Where the symbols take the objects:
$: z7->z357, z653->z549, z871->z627, z253->z825, z717->z49, z125->z326, z91->z42, z868->z255, z946->z471, z39->z503, z339->z617, z693->z708, z463->z482, z281->z492, z49->z717, z978->z892, z407->z275, z682->z860, z42->z91, z617->z339, z610->z227, z559->z759, z747->z856, z482->z463, z598->z670, z581->z495, z996->z317, z321->z115, z275->z407, z633->z352, z28->z413, z708->z693, z81->z537, z987->z41, z6->z464, z41->z987, z651->z455, z255->z868, z594->z534, z284->z262, z227->z610, z471->z946, z233->z411, z115->z321, z537->z81, z262->z284, z549->z653, z426->z984, z629->z657, z65->z240, z601->z47, z627->z871, z386->z921, z759->z559, z758->z722, z383->z541, z455->z651, z827->z308, z418->z298, z492->z281, z503->z39, z644->z785, z342->z913, z47->z601, z132->z238, z413->z28, z921->z386, z411->z233, z240->z65, z308->z827, z817->z766, z657->z629, z352->z633, z732->z826, z913->z342, z495->z581, z298->z418, z421->z458, z84->z99, z856->z747, z458->z421, z825->z253, z326->z125, z986->z947, z18->z490, z860->z682, z99->z84, z765->z912, z722->z758, z541->z383, z766->z817, z572->z923, z923->z572, z464->z6, z984->z426, z485->z680, z670->z598, z680->z485, z357->z7, z821->z525, z317->z996, z912->z765, z487->z367, z517->z998, z826->z732, z998->z517, z892->z978, z238->z132, z490->z18, z785->z644, z947->z986, z525->z821, z534->z594, z367->z487
^: z7->z559, z653->z18, z871->z413, z253->z998, z717->z556, z125->z986, z91->z525, z868->z455, z946->z534, z39->z418, z339->z407, z693->z373, z463->z765, z978->z610, z407->z339, z682->z598, z42->z821, z617->z275, z610->z978, z559->z7, z747->z495, z248->z492, z482->z912, z598->z682, z581->z856, z996->z386, z321->z238, z275->z617, z633->z284, z28->z627, z81->z487, z987->z827, z6->z485, z41->z308, z651->z255, z255->z651, z594->z471, z36->z47, z284->z633, z227->z892, z471->z594, z233->z984, z115->z132, z537->z367, z262->z352, z549->z490, z426->z411, z629->z383, z65->z785, z627->z28, z386->z996, z759->z357, z758->z913, z383->z629, z455->z868, z827->z987, z418->z39, z492->z248, z503->z298, z644->z240, z342->z722, z47->z36, z132->z115, z413->z871, z921->z317, z411->z426, z240->z644, z308->z41, z817->z381, z657->z541, z352->z262, z732->z458, z913->z758, z495->z747, z298->z503, z421->z826, z84->z572, z856->z581, z458->z732, z825->z517, z326->z947, z986->z125, z18->z653, z860->z670, z99->z923, z765->z463, z722->z342, z541->z657, z572->z84, z923->z99, z464->z680, z984->z233, z556->z717, z485->z6, z670->z860, z680->z464, z373->z693, z357->z759, z821->z42, z317->z921, z912->z482, z487->z81, z517->z825, z826->z421, z998->z253, z892->z227, z238->z321, z490->z549, z785->z65, z947->z326, z525->z91, z381->z817, z534->z946, z367->z537
§: z7->z65, z653->z455, z871->z827, z253->z680, z717->z947, z91->z912, z868->z18, z946->z81, z39->z708, z339->z766, z693->z503, z463->z821, z49->z986, z978->z317, z682->z495, z42->z765, z617->z817, z610->z921, z559->z785, z747->z598, z482->z525, z598->z747, z581->z860, z996->z892, z321->z984, z275->z381, z633->z601, z28->z41, z708->z39, z81->z946, z987->z413, z6->z517, z41->z28, z651->z549, z255->z490, z594->z367, z36->z262, z227->z386, z471->z537, z233->z238, z115->z426, z537->z471, z262->z36, z549->z651, z426->z115, z629->z572, z65->z7, z601->z633, z627->z308, z386->z227, z759->z644, z758->z826, z383->z84, z455->z653, z827->z871, z492->z810, z503->z693, z644->z759, z342->z458, z47->z352, z132->z411, z413->z987, z921->z610, z411->z132, z240->z357, z308->z627, z817->z617, z657->z923, z352->z47, z732->z722, z913->z421, z495->z682, z298->z373, z421->z913, z84->z383, z856->z670, z458->z342, z825->z485, z326->z556, z986->z49, z18->z868, z860->z581, z99->z541, z765->z42, z722->z732, z541->z99, z766->z339, z572->z629, z923->z657, z464->z998, z984->z321, z556->z326, z485->z825, z670->z856, z680->z253, z373->z298, z357->z240, z821->z463, z317->z978, z912->z91, z487->z534, z517->z6, z810->z492, z826->z758, z998->z464, z892->z996, z238->z233, z490->z255, z785->z559, z947->z717, z525->z482, z381->z275, z534->z487, z367->z594
@: z7->z125, z653->z747, z871->z352, z253->z817, z717->z644, z125->z7, z91->z722, z868->z682, z946->z657, z39->z281, z339->z485, z693->z810, z463->z421, z281->z39, z49->z785, z978->z115, z407->z6, z682->z868, z42->z758, z617->z680, z610->z132, z559->z986, z747->z653, z248->z298, z482->z458, z598->z455, z581->z490, z996->z984, z321->z892, z275->z464, z633->z627, z28->z284, z81->z923, z987->z36, z6->z407, z651->z670, z255->z860, z594->z383, z36->z987, z284->z28, z227->z238, z471->z629, z233->z386, z115->z978, z537->z572, z262->z413, z549->z856, z426->z317, z629->z471, z601->z308, z627->z633, z386->z233, z759->z947, z758->z42, z383->z594, z455->z598, z827->z47, z492->z503, z503->z492, z644->z717, z342->z525, z47->z827, z132->z610, z413->z262, z921->z411, z411->z921, z240->z556, z308->z601, z817->z253, z657->z946, z352->z871, z732->z912, z913->z821, z495->z18, z298->z248, z421->z463, z84->z367, z856->z549, z458->z482, z825->z766, z326->z357, z986->z559, z18->z495, z860->z255, z99->z487, z765->z826, z722->z91, z541->z534, z766->z825, z572->z537, z923->z81, z464->z275, z984->z996, z556->z240, z485->z339, z670->z651, z680->z617, z357->z326, z821->z913, z317->z426, z912->z732, z487->z99, z810->z693, z826->z765, z998->z381, z892->z321, z238->z227, z490->z581, z785->z49, z947->z759, z525->z342, z381->z998, z534->z541, z367->z84
*: z7->z418, z653->z627, z871->z549, z253->z383, z717->z810, z91->z227, z868->z41, z39->z559, z339->z487, z693->z644, z463->z317, z281->z986, z978->z821, z407->z81, z42->z610, z617->z367, z610->z42, z559->z39, z747->z633, z248->z326, z482->z996, z598->z601, z581->z262, z996->z482, z321->z342, z275->z537, z633->z747, z28->z18, z708->z785, z81->z407, z987->z255, z6->z923, z41->z868, z651->z827, z255->z987, z594->z817, z36->z860, z284->z495, z227->z91, z471->z381, z233->z732, z115->z913, z537->z275, z262->z581, z549->z871, z426->z421, z629->z998, z601->z598, z627->z653, z386->z912, z759->z503, z758->z132, z383->z253, z455->z308, z827->z651, z418->z7, z492->z947, z503->z759, z644->z693, z342->z321, z47->z670, z132->z758, z413->z490, z921->z765, z411->z826, z240->z373, z308->z455, z817->z594, z657->z517, z352->z856, z732->z233, z913->z115, z495->z284, z298->z357, z421->z426, z84->z680, z856->z352, z458->z984, z825->z541, z326->z248, z986->z281, z18->z28, z860->z36, z99->z485, z765->z921, z722->z238, z541->z825, z766->z534, z572->z464, z923->z6, z464->z572, z984->z458, z485->z99, z670->z47, z680->z84, z373->z240, z357->z298, z821->z978, z317->z463, z912->z386, z487->z339, z517->z657, z810->z717, z826->z411, z998->z629, z892->z525, z238->z722, z490->z413, z785->z708, z947->z492, z525->z892, z381->z471, z534->z766, z367->z617
~: z7->z923, z653->z317, z871->z482, z253->z693, z717->z594, z125->z81, z91->z987, z868->z610, z39->z485, z339->z281, z693->z253, z463->z627, z281->z339, z49->z534, z978->z455, z682->z132, z42->z41, z617->z492, z610->z868, z559->z99, z747->z426, z248->z275, z482->z871, z598->z115, z581->z233, z996->z549, z321->z670, z275->z248, z633->z421, z28->z765, z708->z825, z81->z125, z987->z91, z6->z418, z41->z42, z651->z892, z255->z227, z594->z717, z36->z722, z284->z826, z227->z255, z471->z556, z233->z581, z115->z598, z537->z326, z262->z732, z549->z996, z426->z747, z629->z240, z65->z657, z601->z913, z627->z463, z386->z490, z759->z84, z383->z644, z455->z978, z827->z525, z418->z6, z492->z617, z503->z680, z644->z383, z342->z47, z47->z342, z132->z682, z413->z912, z921->z18, z411->z495, z240->z629, z308->z821, z817->z810, z657->z65, z352->z458, z732->z262, z913->z601, z495->z411, z298->z464, z421->z633, z84->z759, z856->z984, z458->z352, z825->z708, z326->z537, z986->z487, z18->z921, z860->z238, z99->z559, z765->z28, z722->z36, z541->z785, z572->z357, z923->z7, z464->z298, z984->z856, z556->z471, z485->z39, z670->z321, z680->z503, z373->z998, z357->z572, z821->z308, z317->z653, z912->z413, z487->z986, z810->z817, z826->z284, z998->z373, z892->z651, z238->z860, z490->z386, z785->z541, z947->z367, z525->z827, z534->z49, z367->z947
+: z7->z18, z653->z559, z871->z503, z253->z525, z717->z670, z125->z495, z91->z998, z868->z65, z946->z132, z39->z627, z339->z421, z693->z827, z463->z485, z281->z633, z49->z598, z978->z541, z407->z826, z42->z517, z617->z458, z610->z657, z559->z653, z747->z986, z248->z262, z482->z680, z598->z49, z581->z326, z996->z84, z321->z594, z275->z732, z633->z281, z28->z418, z708->z308, z81->z411, z987->z373, z6->z765, z651->z644, z255->z240, z594->z321, z227->z629, z471->z238, z233->z537, z115->z534, z537->z233, z262->z248, z549->z759, z426->z487, z629->z227, z65->z868, z627->z39, z386->z572, z759->z549, z383->z892, z455->z785, z827->z693, z418->z28, z492->z352, z503->z871, z644->z651, z342->z817, z47->z810, z132->z946, z413->z298, z921->z923, z411->z81, z240->z255, z308->z708, z817->z342, z657->z610, z352->z492, z732->z275, z913->z766, z495->z125, z298->z413, z421->z339, z84->z996, z856->z947, z458->z617, z825->z821, z326->z581, z986->z747, z18->z7, z860->z556, z99->z317, z765->z6, z722->z381, z541->z978, z766->z913, z572->z386, z923->z921, z464->z912, z984->z367, z556->z860, z485->z463, z670->z717, z680->z482, z373->z987, z357->z490, z821->z825, z317->z99, z912->z464, z487->z426, z517->z42, z810->z47, z826->z407, z998->z91, z892->z383, z238->z471, z490->z357, z785->z455, z947->z856, z525->z253, z381->z722, z534->z115, z367->z984

In the rows, 71 stands for zero.

The rows follow the links: the fewer symbols apart two objects are, the more alike their rows tend to be.

Each row is also shifted at random along 8 hidden directions that mean nothing.

Some objects, each with a row of numbers:
z308: [  65,   75,   67,   86,   74,   63,   75,   63,   73,   71,   67,   76,   67,   63,   67,   67,   77,   65,   70,   66,   69,   66,   73,   68,   78,   55,   71,   71,   61,   74,   83,   78,   85,   57,   64,   68,   57,   67,   68,   75,   68,   76,   77,   77,   63,   71]
z326: [  70,   72,   87,   73,   73,   72,   72,   81,   74,   74,   69,   79,   67,   63,   68,   70,   71,   76,   72,   74,   71,   70,   67,   65,   72,   71,   77,   71,   78,   85,   75,   84,   72,   61,   72,   77,   80,   67,   74,   80,   78,   77,   72,   74,   50,   71]
z633: [  86,   79,   64,   65,   72,   62,   77,   70,   71,   82,   62,   72,   79,   82,   73,   78,   64,   72,   58,   65,   65,   75,   68,   66,   54,   78,   61,   68,   74,   65,   72,   74,   65,   93,   70,   59,   74,   59,   79,   54,   79,   85,   70,   58,   66,   75]
z383: [  74,   66,   75,   85,   76,   71,   74,   65,   72,   69,   69,   79,   74,   66,   78,   70,   77,   66,   66,   75,   69,   66,   74,   80,   78,   66,   79,   61,   69,   71,   70,   67,   76,   69,   73,   80,   61,   66,   63,   67,   76,   71,   81,   72,   76,   70]
z495: [  58,   75,   65,   74,   71,   67,   79,   69,   68,   78,   59,   74,   69,   77,   72,   71,   69,   73,   74,   69,   71,   75,   64,   65,   66,   75,   68,   75,   76,   70,   78,   77,   67,   82,   67,   68,   71,   68,   75,   65,   74,   81,   70,   68,   67,   72]
z487: [  85,   76,   81,   67,   75,   71,   68,   77,   78,   73,   76,   74,   73,   69,   61,   71,   69,   80,   58,   67,   59,   72,   63,   68,   78,   73,   65,   64,   60,   73,   65,   76,   76,   76,   82,   68,   70,   60,   70,   79,   94,   75,   80,   71,   69,   72]
z657: [  67,   66,   64,   75,   70,   71,   69,   62,   58,   66,   65,   74,   67,   76,   67,   71,   78,   72,   67,   72,   68,   71,   77,   69,   87,   59,   67,   74,   61,   57,   66,   73,   71,   79,   68,   66,   55,   77,   59,   64,   71,   74,   74,   72,   91,   69]
z6: [  38,   68,   71,   76,   64,   75,   72,   63,   66,   68,   63,   71,   79,   83,   75,   76,   74,   77,   68,   73,   68,   73,   71,   68,   68,   79,   72,   71,   79,   63,   74,   72,   72,   84,   73,   67,   66,   67,   70,   63,   68,   76,   72,   68,   68,   84]
z810: [  80,   63,   63,   65,   77,   73,   68,   67,   77,   69,   77,   57,   66,   67,   68,   70,   65,   68,   72,   66,   77,   69,   73,   79,   73,   74,   71,   81,   70,   65,   70,   65,   74,   59,   75,   74,   76,   72,   67,   80,   62,   57,   56,   79,   73,   71]
z418: [  73,   82,   74,   65,   68,   70,   69,   84,   64,   72,   66,   77,   77,   75,   70,   73,   74,   71,   77,   72,   74,   78,   75,   67,   68,   71,   64,   73,   76,   69,   69,   68,   59,   79,   71,   66,   71,   73,   73,   62,   67,   72,   72,   62,   70,   71]
z47: [  78,   59,   61,   64,   76,   64,   74,   60,   76,   71,   75,   66,   63,   71,   69,   71,   67,   65,   61,   68,   71,   67,   74,   83,   75,   70,   72,   71,   69,   63,   65,   61,   68,   65,   67,   75,   70,   66,   64,   67,   71,   64,   62,   78,   89,   67]
z36: [  77,   82,   65,   69,   74,   65,   73,   69,   75,   72,   55,   75,   69,   70,   76,   64,   69,   71,   69,   53,   80,   76,   67,   67,   68,   76,   68,   78,   68,   83,   79,   81,   76,   82,   70,   69,   70,   70,   73,   69,   74,   67,   66,   81,   72,   70]
z125: [  44,   72,   75,   64,   75,   72,   68,   70,   73,   71,   66,   65,   64,   70,   59,   68,   69,   80,   72,   70,   69,   76,   66,   70,   82,   74,   63,   83,   70,   70,   75,   75,   71,   66,   75,   69,   72,   69,   66,   83,   78,   64,   64,   79,   76,   72]
z227: [  67,   57,   62,   58,   69,   67,   73,   59,   72,   67,   72,   57,   73,   79,   82,   72,   73,   71,   62,   63,   64,   70,   75,   74,   71,   80,   70,   72,   79,   70,   67,   65,   67,   79,   79,   67,   76,   69,   68,   66,   76,   63,   63,   77,   87,   68]
z765: [  74,   82,   81,   70,   64,   69,   72,   78,   71,   69,   67,   75,   79,   67,   71,   63,   74,   76,   80,   70,   72,   69,   67,   63,   64,   74,   66,   70,   72,   89,   81,   74,   76,   66,   71,   67,   70,   73,   81,   80,   71,   69,   77,   71,   57,   75]
z682: [  75,   61,   60,   55,   74,   68,   73,   63,   70,   69,   77,   50,   64,   74,   68,   71,   70,   69,   72,   68,   71,   74,   71,   71,   72,   72,   59,   80,   72,   65,   67,   65,   62,   61,   77,   62,   78,   71,   68,   77,   70,   58,   56,   78,   82,   66]
z598: [  76,   69,   68,   71,   77,   72,   70,   71,   67,   78,   79,   72,   62,   70,   67,   74,   72,   60,   75,   78,   71,   74,   75,   73,   73,   59,   72,   69,   63,   64,   68,   64,   63,   61,   62,   70,   70,   76,   71,   71,   70,   72,   74,   71,   73,   68]
z947: [  69,   64,   80,   81,   80,   69,   79,   74,   75,   70,   74,   75,   64,   62,   67,   68,   66,   67,   74,   80,   70,   68,   64,   84,   77,   66,   78,   66,   68,   65,   70,   70,   75,   57,   67,   86,   71,   64,   62,   79,   70,   74,   71,   71,   69,   67]
z298: [  60,   70,   85,   68,   71,   66,   68,   77,   73,   68,   67,   81,   73,   66,   66,   66,   73,   75,   66,   68,   71,   70,   75,   77,   83,   75,   72,   71,   73,   80,   68,   68,   69,   69,   74,   78,   70,   64,   65,   72,   77,   65,   72,   79,   88,   68]
z517: [  55,   68,   74,   61,   71,   66,   70,   66,   74,   65,   68,   67,   79,   72,   66,   70,   73,   81,   59,   59,   65,   71,   71,   68,   85,   70,   61,   71,   67,   76,   67,   76,   80,   69,   87,   64,   68,   59,   65,   79,   91,   62,   73,   82,   79,   78]
z978: [  69,   66,   56,   69,   71,   72,   64,   63,   66,   68,   76,   64,   63,   68,   68,   70,   74,   66,   73,   73,   67,   69,   79,   70,   77,   63,   68,   75,   63,   64,   68,   61,   68,   69,   67,   66,   59,   84,   67,   70,   65,   65,   73,   70,   87,   65]
z827: [  55,   70,   66,   66,   72,   67,   70,   67,   82,   69,   67,   60,   74,   65,   76,   68,   67,   66,   69,   60,   72,   69,   73,   75,   66,   78,   69,   77,   79,   76,   78,   67,   74,   65,   77,   70,   76,   70,   68,   73,   65,   57,   62,   77,   74,   70]
z352: [  60,   61,   73,   53,   73,   66,   69,   70,   81,   73,   76,   64,   71,   75,   68,   68,   59,   73,   61,   64,   66,   72,   71,   86,   69,   85,   65,   72,   73,   67,   62,   52,   63,   73,   76,   74,   78,   62,   68,   69,   80,   55,   63,   73,   97,   66]
z722: [  66,   83,   67,   67,   68,   80,   63,   77,   66,   73,   70,   88,   63,   65,   73,   69,   71,   70,   77,   65,   82,   73,   71,   59,   72,   68,   76,   73,   62,   86,   72,   79,   69,   75,   60,   71,   71,   87,   80,   72,   69,   74,   75,   79,   68,   70]
z464: [  81,   81,   76,   72,   64,   74,   64,   82,   66,   64,   67,   76,   75,   69,   68,   68,   73,   78,   76,   70,   75,   67,   70,   60,   75,   69,   72,   72,   68,   79,   69,   78,   76,   74,   71,   72,   67,   78,   74,   73,   67,   71,   70,   72,   71,   67]
z732: [  77,   72,   81,   74,   61,   76,   72,   81,   67,   70,   79,   82,   72,   70,   71,   65,   71,   68,   81,   80,   78,   69,   67,   68,   62,   72,   79,   65,   68,   80,   66,   71,   69,   59,   61,   82,   79,   75,   79,   80,   69,   73,   72,   73,   60,   69]
z238: [  80,   69,   65,   82,   70,   72,   83,   62,   70,   73,   62,   78,   71,   73,   85,   65,   73,   58,   79,   73,   78,   73,   62,   79,   64,   69,   76,   65,   69,   74,   75,   73,   70,   68,   65,   81,   69,   68,   68,   69,   68,   71,   74,   75,   70,   68]
z766: [  80,   74,   67,   61,   74,   78,   67,   69,   75,   74,   70,   63,   74,   70,   70,   69,   65,   74,   70,   59,   71,   76,   69,   71,   72,   78,   66,   78,   66,   73,   75,   67,   72,   71,   76,   63,   71,   72,   71,   78,   77,   60,   70,   75,   69,   78]
z411: [  99,   74,   76,   74,   67,   74,   78,   69,   69,   76,   69,   68,   67,   66,   73,   55,   71,   65,   88,   76,   73,   73,   61,   73,   64,   78,   65,   75,   72,   86,   81,   58,   68,   55,   66,   76,   73,   75,   71,   84,   71,   60,   77,   74,   69,   65]
z871: [  91,   78,   73,   77,   65,   64,   69,   79,   73,   72,   73,   71,   71,   65,   73,   68,   68,   68,   75,   73,   74,   66,   74,   69,   57,   70,   75,   69,   80,   76,   75,   70,   73,   65,   64,   72,   76,   75,   80,   67,   58,   73,   66,   63,   60,   68]
z556: [  73,   70,   52,   66,   75,   75,   67,   65,   67,   67,   64,   61,   60,   78,   72,   73,   68,   70,   72,   63,   79,   75,   71,   70,   76,   70,   66,   89,   69,   62,   69,   78,   66,   85,   71,   70,   69,   77,   62,   65,   61,   67,   52,   73,   83,   65]
z747: [  52,   75,   54,   77,   70,   72,   79,   61,   75,   75,   63,   50,   69,   78,   74,   71,   63,   70,   80,   70,   73,   73,   65,   72,   50,   81,   68,   82,   80,   60,   83,   71,   69,   85,   68,   66,   75,   71,   76,   68,   54,   73,   60,   59,   57,   73]
z581: [  67,   83,   70,   84,   73,   66,   77,   72,   67,   72,   55,   84,   59,   62,   67,   59,   72,   73,   72,   66,   77,   72,   57,   66,   80,   60,   70,   72,   59,   84,   79,   88,   81,   73,   61,   77,   56,   71,   64,   74,   76,   82,   72,   77,   76,   60]
z262: [ 108,   72,   77,   63,   68,   67,   68,   84,   65,   73,   78,   82,   63,   68,   66,   64,   71,   65,   77,   76,   75,   71,   74,   71,   72,   67,   69,   72,   68,   75,   64,   65,   61,   63,   59,   75,   76,   76,   79,   70,   65,   68,   65,   72,   80,   60]
z860: [  64,   61,   68,   61,   74,   71,   70,   69,   72,   74,   76,   60,   63,   69,   74,   72,   69,   70,   72,   68,   73,   71,   74,   70,   76,   76,   73,   74,   76,   75,   71,   72,   69,   60,   74,   70,   82,   72,   77,   77,   70,   64,   61,   80,   70,   67]

Where do the symbols, taken in turn from left to right, take each start?
Answers are names.
[  80,   74,   66,   67,   65,   62,   67,   74,   60,   68,   75,   68,   62,   72,   62,   70,   75,   77,   76,   75,   71,   68,   79,   64,   76,   61,   65,   80,   69,   65,   69,   72,   69,   66,   66,   60,   68,   76,   73,   66,   56,   74,   59,   68,   77,   68]
^ + ^ * ~: z923
[  79,   64,   77,   61,   64,   69,   69,   79,   74,   67,   87,   67,   80,   75,   75,   72,   68,   73,   65,   77,   68,   65,   75,   71,   60,   76,   74,   57,   76,   68,   57,   61,   66,   71,   73,   70,   83,   70,   81,   69,   70,   69,   69,   60,   73,   68]
* @ @ ^ § ^ +: z383
[  79,   68,   67,   73,   65,   69,   69,   68,   67,   59,   79,   62,   66,   68,   72,   70,   77,   70,   80,   72,   78,   65,   75,   61,   69,   61,   74,   71,   67,   71,   70,   81,   81,   59,   68,   66,   73,   81,   74,   79,   54,   68,   60,   75,   63,   69]
* $ § * $: z912
[  58,   75,   67,   79,   76,   74,   68,   72,   75,   74,   67,   62,   72,   63,   71,   78,   73,   69,   81,   69,   69,   74,   79,   65,   65,   73,   74,   80,   81,   73,   84,   73,   73,   64,   75,   67,   77,   77,   73,   76,   59,   67,   71,   70,   46,   75]
^ ^ + ~ $ $: z978
[  53,   71,   70,   84,   70,   76,   82,   62,   75,   72,   48,   70,   76,   72,   80,   65,   69,   76,   73,   65,   72,   74,   56,   77,   69,   86,   75,   74,   76,   80,   87,   79,   80,   80,   76,   81,   68,   64,   61,   73,   75,   72,   69,   77,   66,   75]
* * ~ @ ~ ~: z357
[  63,   69,   63,   71,   76,   66,   74,   69,   74,   73,   70,   72,   68,   72,   75,   78,   68,   65,   59,   66,   72,   70,   67,   73,   71,   68,   70,   64,   66,   65,   65,   80,   70,   82,   69,   72,   72,   66,   68,   60,   80,   79,   67,   69,   72,   68]
@ + ~ + *: z525
[  65,   79,   64,   79,   65,   74,   69,   71,   66,   70,   69,   75,   70,   66,   67,   66,   71,   69,   82,   77,   73,   69,   73,   66,   65,   66,   74,   76,   67,   72,   75,   62,   71,   71,   59,   67,   60,   84,   75,   71,   54,   73,   76,   65,   68,   71]
@ $ @ + @: z617
[  63,   67,   65,   80,   72,   67,   76,   58,   74,   64,   69,   58,   74,   70,   80,   72,   73,   69,   62,   67,   68,   65,   65,   69,   67,   69,   75,   61,   73,   69,   76,   84,   86,   72,   76,   72,   73,   69,   67,   69,   70,   74,   70,   71,   62,   73]
* * * § $ @ $ @: z482
[  72,   73,   76,   81,   67,   77,   64,   76,   70,   67,   72,   77,   71,   61,   66,   70,   72,   74,   74,   75,   71,   65,   74,   71,   72,   66,   82,   73,   69,   71,   69,   68,   79,   67,   64,   76,   65,   78,   70,   71,   60,   72,   72,   71,   71,   71]
@ * ~ § ^ § § @: z240
[  32,   67,   62,   71,   68,   77,   75,   59,   67,   67,   70,   68,   69,   75,   67,   72,   74,   74,   71,   69,   75,   72,   63,   65,   76,   63,   73,   71,   62,   68,   72,   84,   82,   68,   66,   68,   63,   68,   71,   76,   71,   76,   66,   78,   65,   77]
^ $ + ^: z381
[  48,   60,   79,   76,   67,   73,   79,   65,   69,   76,   72,   79,   74,   75,   78,   70,   72,   68,   70,   83,   66,   71,   65,   79,   68,   80,   81,   59,   72,   72,   68,   65,   69,   69,   67,   83,   76,   62,   70,   67,   80,   75,   77,   72,   73,   71]
^ @ * $ § *: z978
[  83,   73,   68,   70,   71,   70,   69,   69,   68,   65,   66,   67,   76,   76,   78,   75,   78,   76,   61,   61,   72,   69,   68,   59,   76,   68,   68,   67,   68,   70,   68,   89,   76,   86,   79,   69,   70,   71,   69,   64,   76,   79,   68,   70,   71,   70]
* * ^ + ~ ^: z255
[  88,   75,   77,   77,   70,   68,   74,   71,   73,   74,   68,   77,   82,   67,   74,   69,   75,   68,   70,   70,   69,   70,   73,   72,   72,   66,   73,   65,   70,   74,   75,   64,   75,   67,   74,   72,   65,   64,   70,   71,   75,   70,   87,   70,   63,   79]
@ + ~ ~ § ~ * *: z633
[  74,   72,   57,   73,   72,   79,   71,   60,   67,   67,   62,   59,   67,   77,   72,   70,   73,   72,   78,   65,   74,   75,   66,   67,   75,   72,   65,   84,   67,   66,   79,   77,   74,   77,   72,   67,   63,   77,   63,   75,   64,   65,   64,   77,   78,   72]
§ ~ + $ + @ §: z240
[  68,   86,   61,   71,   73,   65,   62,   75,   67,   71,   66,   76,   66,   69,   59,   67,   72,   72,   66,   64,   71,   69,   71,   67,   77,   61,   60,   77,   59,   66,   67,   69,   71,   85,   65,   62,   57,   75,   69,   62,   69,   75,   68,   64,   88,   68]
@ § ~ ~: z601
[  71,   75,   66,   79,   72,   66,   67,   72,   68,   66,   69,   81,   68,   74,   62,   72,   69,   70,   63,   74,   75,   65,   72,   80,   80,   57,   75,   69,   61,   54,   63,   72,   73,   81,   64,   77,   55,   69,   60,   58,   68,   79,   67,   64,   90,   65]
* § ~ + $ @ *: z913
